[128 = 0]

[ 88 131 125 135 100 127 122 130 140 124 153 139 120 122 130 133 125 121
 109 142 130 113 131 114 125 141 137 128]
gopi
[ 55 137 127 142  96 133 108 139 142 111 150 140 139 132 113 148 122 133
 136 117 128 147 127 107 110 164 123 117]
gopi
[ 19 133 136 142 104 125 105 146 145 112 146 121 103 118 121 150 131 138
 133 128 125 130 130 112  99 152 142 127]
gopi
[ 63 140 141 137 117 131 127 147 124 124 136 129 158 106 135 137 150 128
 142 127 124 140 145 102 127 137 159 129]
diz
[ 68 136 125 136  99 145 118 136 127 118 148 127 149 112 137 144 112 132
 130 127 131 156 136  84 128 162 124 137]
gopi
[ 44 160 132 138 130 115 144 121 129 127 160 124 119  91 157 137 145 130
 132 116 134 161 134 127  99 117 169 151]
fer
[147 162 135 131 119 117 135 126 127  95 141 164 131 110 131 113 135 138
 142 133 134 108 133 124 105 133 159 129]
gopi
[147 133 138 139 111 123 171 134  93 128 102 114 155  83 170 130 134 139
 124 131 122 129 126 101 119 156 132 138]
diz
[105 141 140 118 130 130 129 143 108 108 111 127 158  97 143 141 114 160
 149 121 123 175 136  95 126 146 105 137]
gopi
[131 144 132 136 112 127 150 141 115 108 116 126 133 107 162 128 128 130
 125 133 136 167 130  81 135 163 132 129]
diz
[ 83 146 141 140 148 136 122 136 144  84 146 123 108 124 133 138 136 114
 153 106 135 208 121  97 116 147 109 127]
fer
[167 132 132 131 119 127 143 145 145 127  98 146 197 124 135 124 109 159
 124 130 123 145 137 112 127 128 124 130]
diz
[ 94 141 137 126 137 135 120 136 122 123 123 136 149 119 121 146 140 152
 149 127 119  95 134 131 112 154 129 130]
gopi
[190 130 133 118 146 138 158 150 103 134 104 114 176  98 148 121 139 123
 137 120 146 166 130  88 167 136 134 147]
fer
[138 126 126 140 114 137 143 144 130  91 116 142 110 103 120 136 129 132
 134 127 134 143 132 112 102 156 116 127]
diz
[121 156 139 130 131 135 143 145 124 106 140 125 138 107 138 121 146 122
 141 130 127 152 135  87 131 144 141 127]
gopi
[ 77 151 136 141 110 123 140 135 112  89 124 140 136 106 132 129 132 147
 131 139 127 119 135 126 105 138 142 129]
gopi
[122 149 139 144 130 118 163 109 110  72 117  93 145  99 155 126 124 142
 118 117 116 176 129 102  96 134 119 129]
fer
[ 59 130 134 129  98 121 121 122 137 116 143 146 122 114 121 137 140 124
 153 126 118  92 129 136 100 154 130 117]
gopi
[102 136 158 138 120 138 124 148 128  95 138 129 100 111 133 137 128 133
 146 129 140 157 131 101 125 150 111 132]
gopi
[112 148 130 126 144 128 138 137 133 115 134 107 164 126 157 124 128 130
 132 101 129 199 131  83 133 131 131 124]
fer
[132 124 125 142 135 152 144 149 131 101 137 111 101 112 120 138 117 106
 126 121 138 183 128  94 120 156  94 145]
fer
[ 66 127 119 138  88 127  92 113 138 126 150 161 110 146 137 130 119 112
 110 142 141 115 113 128 136 157 152 120]
gopi
[ 90 161 119 127 106 120 122 126 121 143 143 172 148  97 121 139 139 143
 140 119 124  99 135 165 106 115 163 135]
gopi
[ 73 132 127 139  88 135 118 130 126  99 142 141 104 109 118 135 123 121
 125 143 121 112 131 113 128 166 138 125]
gopi
[ 39 136 135 149  87 136 122 137 113 123 136 164 150  88 139 133 142 124
 123 163 132 143 131 107 132 158 169 125]
gopi
[103 139 126 127 115 133 108 129 149 109 159 129  99 120 123 140 125 117
 138 109 137 133 125 121 128 161 112 118]
gopi
[131 148 130 123  94 124 132 129  95 104 111 154 232 112 137 114 144 143
 125 131 123 100 132 114 134 155 156 109]
gopi
[ 72 150 136 131  95 116 126 138 140 133 156 146 142 118 133 136 144 127
 161 124 121 127 131 106 113 147 146 125]
gopi
[  4 136 144 148 141 137 125 117 111  70 137  94 166 106 131 128 155 124
 133 133 109 185 130 106 113 132 142 121]
fer
[204 140 137 138 145 141 162 151  98  75  82  87 110 113 173 117 114 142
 108 130 139 153 134  64 161 168 123 133]
fer
[118 140 130 124 125 130 131 127 113 124 131 124 160  99 156 125 124 134
 125 127 127 139 139  90 138 140 150 127]
gopi
[153 142 132 121 120 124 146 129 102 105 123 133 153 110 147 116 136 133
 136 139 127  96 133 109 139 147 142 129]
gopi
[ 80 124 123 124 105 136 136 128 116 146 118 123 177 107 119 142 143 136
 148 131 111 134 125 135 112 133 123 131]
diz
[ 42 137 136 154  99 118 129 141 146 131 153 118  88 125 134 141 155  96
 121 130 131 133 120 115 120 162 176 122]
gopi
[ 73 133 124 115 137 128 114 105 141 109 160 142 127 141 121 124 110 134
 143 109 126 170 126 127 127  83 108 126]
gopi
[ 34 153 136 149 100 133 125 156 104  94 133 147 193 103 131 130 149 130
 118 129 139 131 135 109 146 155 167 122]
gopi
[ 88 140 118 139  96 126 136 122 110 124 128 142 196  92 155 125 110 143
 111 128 141 156 127  92 132 149 143 133]
gopi
[ 65 136 125 144 101 138 125 131 130 114 148 147 141  93 114 141 136 123
 137 136 126 139 128 119 104 145 138 123]
diz
[ 71 150 133 146  98 130 129 128 105  93 135 124 152  98 154 131 136 138
 115 138 131 133 138  96 142 154 154 126]
gopi
[152 147 136 129 125 120 125 151 120 103 105 161 125 125 157 124 134 138
 129 129 148 148 130 110 130 161 166 129]
gopi
[ 42 154 149 129 136 129 128 138 106  94 117  95 144  96 156 135 161 146
 143 117 123 126 131 109 140 159 161 126]
fer
[126 140 129 135 126 138 136 137 120 105 133 111 161 119 122 126 125 135
 116 124 122 121 140 102 149 142 126 130]
diz
[  4 141 136 136  73 152 115 143 118 131 151 148 196  97  91 154 158 147
 160 124 107  72 129 133  91 166 137 116]
gopi
[ 42 138 122 146 122 118 132 106 148 106 149 129 112 133 126 119 127 118
 120 132 127 154 123 140  95 120 139 124]
gopi

[118 129  98 136 126 114 135 142 132 123 119 132 157 133 123 116 131 122
 128 144 147 142 123 129 117 146 128 149]
[29]
[139 117 120 123 144 159 141 126 133 130 147 126 129 129 103 114 122 129
 139 133 134 124 129  82 103 124 134 123]
[28]
[108 126 126 127 131 149 130 127 127 135 128 123 126 130 124 132 124 131
 130 124 122 114 129 106 121 115 130 123]
[24]
[121 130 129 126 126 154 133 137 131 140 132 133 149 136 116 115 125 126
 130 144 134 117 114  83 113 115 142 133]
[28]
[144 133 161 126 134 127 122 129 126 133 128 126 111 129 131 125 121 131
 119 129 127 125 119 108 134 123 132 114]
[28]
[148 130 120 127 138 117 127 130 123 139 139 122 142 144 125 102 107 132
 116 121 129 136 116 102 104 135 133 123]
[24]
[124 131 128 130 127 115 124 128 125 129 124 124 126 130 135 129 123 128
 122 123 121 131 128 133 129 130 124 125]
[24]
[ 76 138 114 138 127 124 124 156 128 140 102 121 162 149 128 108 115 122
 122 154 152 130 103  84 106 130 130 143]
[29]
[121 128 122 129 133 125 126 127 125 129 125 119 121 132 134 126 119 132
 125 118 125 132 129 130 116 130 123 120]
[24]
[144 127 137 114 129 176 142 121 131 139 150 137 137 133 109 124 131 127
 141 129 116 115 126  99 119 106 144 126]
[29]
[152 126 144 135 134 123 117 125 126 133 140 128 121 116 119 120 117 137
 114 129 133 116 124  90 126 121 136 117]
[28]
[123 125 126 120 138 160 138 131 133 133 134 126 133 136 112 117 122 127
 140 136 133 125 123  92 110 124 132 124]
[24]
[114 131 123 122 128 148 132 126 127 137 132 125 131 136 127 129 126 128
 133 123 121 122 129 119 119 117 130 127]
[24]
[175 123 138 120 142 109 128 120 125 123 142 116 107 133 135 109 113 132
 122 113 127 152 127 144 115 149 122 111]
[28]
[100 130 113 143 134 102 120 146 130 125 108 120 134 132 132 116 115 128
 118 142 151 134 118 106 115 142 119 134]
[29]
[135 118 116 127 143 160 135 127 129 137 147 121 136 129 106 107 111 134
 130 124 131 121 125  71  93 120 136 117]
[24]
[177 127 157 126 132 132 121 121 125 141 151 135 122 124 118 110 113 136
 115 125 125 123 117  85 120 120 144 111]
[28]
[110 126 108 133 129 130 133 137 131 127 122 129 143 130 122 122 130 125
 133 136 139 130 127 122 117 131 128 140]
[28]
[ 68 140 118 132 120 137 134 156 137 131  91 128 160 152 127 125 134 115
 136 161 153 130 110 115 122 127 126 151]
[29]
[151 120 115 122 142 146 141 126 132 129 145 123 134 133 119 107 117 128
 134 128 133 136 127 100  96 140 132 123]
[24]

[110  98 185 132 100 131  73 118 173  87 161 149 141 109 123 151  84 178
 145  70 148 126 143 140 144 156 137 113]
R
[151 158 135 141 127 134  85 112 142 119 132 107 103 125 141 134 126 110
 133 104 161 130 124 140 146 173 119 125]
Y
[115 135 131 115 127 139 116 127 115 136 142 159 131 127 102 124 157 145
 145 103 110 146 153 157 145  78  83 176]
T
[148 128 128 128 129 140 109 127 137 127 124 117 122 136 146 127 154 115
 133 118 157 118 128 146 134 174  99 169]
P
[122 149 118 125 127 142 125 126 143 145 144 136 123 102 135 116 142 156
 133 113 119 130 139 126 130 135 130 130]
T
[ 82  99 138 219 140 135 202 120 138  92 129 157 154 129 122 111 113 173
 136 122 114 151 156 105 102 114  89 136]
A
[131 160 127 120 117 147 160 123 125 145 137 130 155 126 118 117 143 141
 125 128 122 132 131 141 112 102 127 142]
T
[117 118 131 116  98 166 189 119 117 142 160 142 139 117 121 119 144 148
 152 114 120 126 145 150 124 136 124 149]
P
[126  84  92 126 122 123 158 140 131 155 121 147 160 133 108  97 103 108
 149 149 111 132 121 147 106 127 153 135]
R
[136 120 137 140 113 136 124 126 131  83 135 129 144 105 139 120 147 168
 148 108 131 126 128 157  94 155 117 106]
Y
[129 156 136 143 127 142 117 122 136 136 126 200 128 132 135 145  83 176
  96 143 124 119 126 136 145 109 203 115]
A
[143 132 169 130  60 147  19 117 172 148 184 101 150 119  98 106 123 101
 161  43 147 133 146 202 169 129  63 114]
R
[116 121 118 127 111 149 192 124 115 126 118 140 137 104 148 119 147 132
 124 109 133 120 112 117 116 142 115 127]
T
[131 142 115 114 108 119 166 143 122 128 144 147 141 132 132 130 154 150
 125 119 125 119 127 149 112  96 113 138]
Y
[132  73 172 151 109 122  86 123 130 126 101 145 128 121 141 146  99 143
 127  98 119 135 123 129 121 150 156  87]
Y
[118 118 166 125 107 131  68 126 140 124 165 139 167 110 141 119 106 152
 147  91 124 120 146 161 143 122 130 118]
R
[141 153  72 109 125 147 199 109  94 145  85  98 122 112 104  96 165 100
 139 130 144 111 125 133 131 112  59 160]
T
[129 143 158 164 109 149 170 109 158 131 127 133 113  99 139 114 131  98
 137 117 164 138 128 122 126 163  83 135]
P
[108 122 192 101 107 152  65 111 133 117 172 151 134 112 126 112 204 153
 163  69 134 124 183 121 165 148  94 125]
A
[132  94 129 103 133 141  99 152 137 144 122 152 133 115 133 130 106 102
 126 115 113 136 150 152 125  99 165 111]
R
[129  95  89 138 104 108 128 161 116 115  92  95 123 126 131 127  72 131
 146 134 117 136 134 102 124 146 116 116]
Y
[127  96 146 144 134 106  75 143 121 107 143 110 111 164 135 139 109 137
  73 155 127 131 124 147 138 138 146 111]
A
[125 117 153 116 127 123 104 157 130 128 118 148 135 127 149 112 137  22
 141 109 130 108 152 129 128 130 137 110]
P
[109 136 105 160  83 129 126 136 109 137 107 130 139 116 114 140  87 150
 116 115 100 133 137 122 134  53 155  94]
A
[118 118 163 136 115 142 118 120 155 127 126 144 118  95 113 113  95 152
 130  96 135 127 147 128 147 123 131  87]
R
[119 108 168 136 103 140 128 118 122 132 115 168 154 128 149 125 116 144
 148  64 158 124 163 138 122 175 142  95]
P

[146 136 134 118  96 124  98  72 152 163 104  92 125 141 137 142 152 154
  66 128 115 155 139 129 155 145 130 124]
L
[120 167 141 126 110 104  87 120 156 132  98 117 120 116 147 146 143 138
 117 116 121 116 137 127 142 129 125 143]
H
[130 144 127  84 113 133  69 117 105 110  98 156 125 113 111 148  83  88
 132 117 115 106 157 154 151 186 120 147]
L
[125 170 167 126 126 121  89 132 129 131 109 108 125 113 142 132 144 127
 110 120 122 104 133 149 124  96  89 135]
L
[128 133 155 134 117 122  85 130 109 129  86  83 102 127 129 131 143 141
 134 124 140 111 137 125 133  99 101 116]
S
[110 198  95 137 198 141 106 133  47 114 138 185 228 134 187  88  70  70
 219 210  53 129 123 214 105  91  76 135]
S
[128 139 197 129 143 112 112 134 108 134 116  75 129 127 165 118 134 111
 146 139 126 130 135 154 126  86  89 133]
M
[126 118 147  96 102 126  81  81 145 126 102 134  98 124  99 155 117 114
 124 114 142 114 138 131 155 148 128 147]
M
[119 146 161 128 113 123  61 108 110 121 105  63 120 124 149 125 159 169
  78 151 121 106 130 146 142  89 104 111]
M
[104 128 146 111 106 113 103 113 144 125 105 121 123 123 136 152 127 117
 107 122 142  92 150 129 127 158 120 134]
M
[114 133 151 133 114 105 153 132 144 129  92  95 106 120 115 113 170 144
 109 126 171 112 131 137 135 110 119 137]
S
[115 128 164 105 116 121  67 102 178 144  40 145  99 122 109 133 136 137
 131 115 167  91 138 128 145 149 136 153]
M
[131 167 130 136 198 130 119 130  76 138 117 165 157 114 155  99  96  70
 204 151 114 117 148 179 109  69  87 134]
H
[147 124 181  80 108 125  65 186 138 113 115  83  98  96 127 140 131 143
 102 137 119  99 170 119 151 120 109 124]
H
[119 149 141 104 121 134  86  98 131 119 104  79 130 123 128 143 165 177
  82 118 152 109 136 124 152 160 125 128]
S
[141  94 158 114   8 118  62 105 157 126  79  55  49 117 101 156 163 152
  89 109 132 103 149 115 160 124 127 134]
L
[131 109 160 113 107 125  70 127 119 121 109 118  54 118 131 146 130 119
 117 129 132 125 158 114 142 124 107 137]
L
[128 147 126 113 132 132  90 118 116  88 131 126 131 120 125 152 129 122
 102 125 108 107 115 145 140 132 120 160]
H
[135 111 154  93 104 134  90 120 147 145  91 116  92  94 112 137 135  88
 133 125 117 111 153 127 123 132 123 149]
S
[138  96 147  97 127 121 105 112 166 131  90 157  93  99 107 151  97 114
 197 109 154 107 158 117 150 175 140 166]
L
